Here is a tiny trained network, its code and every weight. The questions are about switching its units off for an input and a class, where a switched-off unit gives its printed mean instead of its output.

import numpy as np


def w(rows, s, z=0):
    codes = np.array(rows[::2]) - 128.0
    scale = np.full(codes.shape[1], s)
    scale[-1] = z or s
    return codes * scale


def f(y):
    return y / 2 * (1 + np.tanh(0.7978845608 * (y + 0.044715 * y**3)))


def log_softmax(a):
    a = a - a.max(-1, keepdims=True)
    return a - np.log(np.exp(a).sum(-1, keepdims=True))


def net(x, mask):
    res = np.array(x, float).reshape(1, 6) / 4 @ E
    y = f(res @ A[0][:, :-1].T + A[0][:, -1])
    res = res + np.where(mask, y, B[0][:, -1]) @ B[0][:, :-1]
    return log_softmax(res[-1] @ U[:, :-1].T + U[:, -1])


A, B = {}, {}
E = w([
[122,179,62,2,126,143,209],'x0',
[110,197,101,175,32,224,65],'x1',
[124,197,141,132,181,168,173],'x2',
[52,205,113,81,111,215,197],'x3',
[139,152,176,56,162,198,1],'x4',
[251,158,115,220,171,178,174],'x5',
],0.0092)
A[0] = w([
[90,186,158,115,28,226,56,246],'N1',
[73,149,84,88,189,168,244,181],'N2',
[106,46,190,79,163,81,149,254],'N3',
[218,117,135,159,201,234,115,141],'N4',
[158,77,104,142,159,162,198,169],'N5',
[129,48,134,106,183,98,1,214],'N6',
[176,130,109,235,133,123,169,244],'N7',
],0.0091,0.0046)
B[0] = w([
[36,105,148,94,85,205,123,251],'N1',
[80,162,59,143,205,182,155,209],'N2',
[125,86,58,71,137,48,109,216],'N3',
[120,209,214,121,118,144,173,197],'N4',
[127,158,82,183,109,86,254,174],'N5',
[161,51,132,104,87,109,76,242],'N6',
[147,162,123,171,53,114,129,228],'N7',
],0.011,0.014)
U = w([
[182,201,138,195,116,125,150,68],'0',
[106,119,139,119,148,146,108,13],'1',
[175,79,140,63,145,62,48,170],'2',
[56,108,88,161,164,58,149,110],'3',
[126,162,213,149,118,158,137,45],'4',
[43,199,121,35,174,172,125,207],'5',
[52,129,144,116,2,153,103,254],'6',
[71,69,148,125,112,113,45,39],'7',
],0.012,0.0051)

Each question gives the input, the list of numbers given to net, and the class t.
The units are the neurons (one row each of A and B). Each row of codes is followed by its name. A weight is (code - 128) times the scale printed after its matrix; where a second scale follows, it is the last column's (A, B and U).
mask holds one flag per neuron, in row order. A switched-off neuron (its flag False) gives its mean, the last column of its row in B, instead of its output. The means were averaged over made-up inputs and are rounded, as every weight is.
A unit's drop is (log p(t) with every unit on - log p(t) with that unit switched off) / (log p(t) with every unit on - log p(t) with every unit switched off).
The circuit of an input: a set's keep is (log p(t) with only the set's units on - log p(t) with every unit switched off) / (log p(t) with every unit on - log p(t) with every unit switched off). Starting from all 7 units, units are removed one at a time, each time the one whose removal leaves the highest keep (on an exact tie, the one counted first), for as long as the keep stays at least 0.8.
circuit, biggest first: the units of the circuit, biggest drop first
unit that matters most: the unit with the biggest drop
k most important neurons: the k neurons with the biggest drops, biggest first
drop of u: that unit's drop, to one decimal
input [1,6,7,0,-3,-7], class 5: circuit, biggest first -> (N7, N6)
input [-1,6,5,3,-7,-7], class 5: unit that matters most -> N2
input [4,5,-5,-7,-2,-5], class 7: 3 most important neurons -> (N7, N4, N5)
input [-6,-4,-4,3,-5,1], class 3: 4 most important neurons -> (N1, N4, N3, N6)
input [-8,-4,-5,-2,-7,1], class 2: circuit, biggest first -> (N2, N1)
input [5,2,-7,-5,-6,-3], class 2: circuit, biggest first -> (N1, N2)
input [1,2,-7,-6,3,7], class 0: 4 most important neurons -> (N1, N4, N3, N7)
input [6,-4,-3,-3,2,4], class 3: 3 most important neurons -> (N5, N6, N1)
input [-5,-6,1,6,-6,4], class 0: 3 most important neurons -> (N7, N1, N6)
input [8,-2,6,-7,-1,-8], class 2: 4 most important neurons -> (N1, N3, N5, N4)
input [7,1,3,-5,-5,-2], class 3: 2 most important neurons -> (N1, N4)
input [2,-7,-2,3,2,8], class 0: 3 most important neurons -> (N1, N5, N4)
input [3,-3,-5,3,2,-1], class 5: 3 most important neurons -> (N6, N7, N2)
input [6,7,7,4,-6,-1], class 5: circuit, biggest first -> (N2)
input [-1,0,-7,-5,-8,-3], class 2: circuit, biggest first -> (N1, N2)
input [6,4,-6,3,-1,-1], class 5: 2 most important neurons -> (N7, N6)
input [-1,-3,-2,8,-7,-6], class 5: 3 most important neurons -> (N2, N6, N7)
input [1,5,2,5,-5,0], class 5: 2 most important neurons -> (N2, N6)
input [3,4,-1,2,2,-4], class 5: drop of N7 -> 1.4
input [5,2,-6,1,-8,1], class 3: drop of N4 -> 0.2
input [-7,0,0,-3,-6,-3], class 2: drop of N1 -> 0.6
input [-8,-6,0,7,8,-6], class 7: unit that matters most -> N1
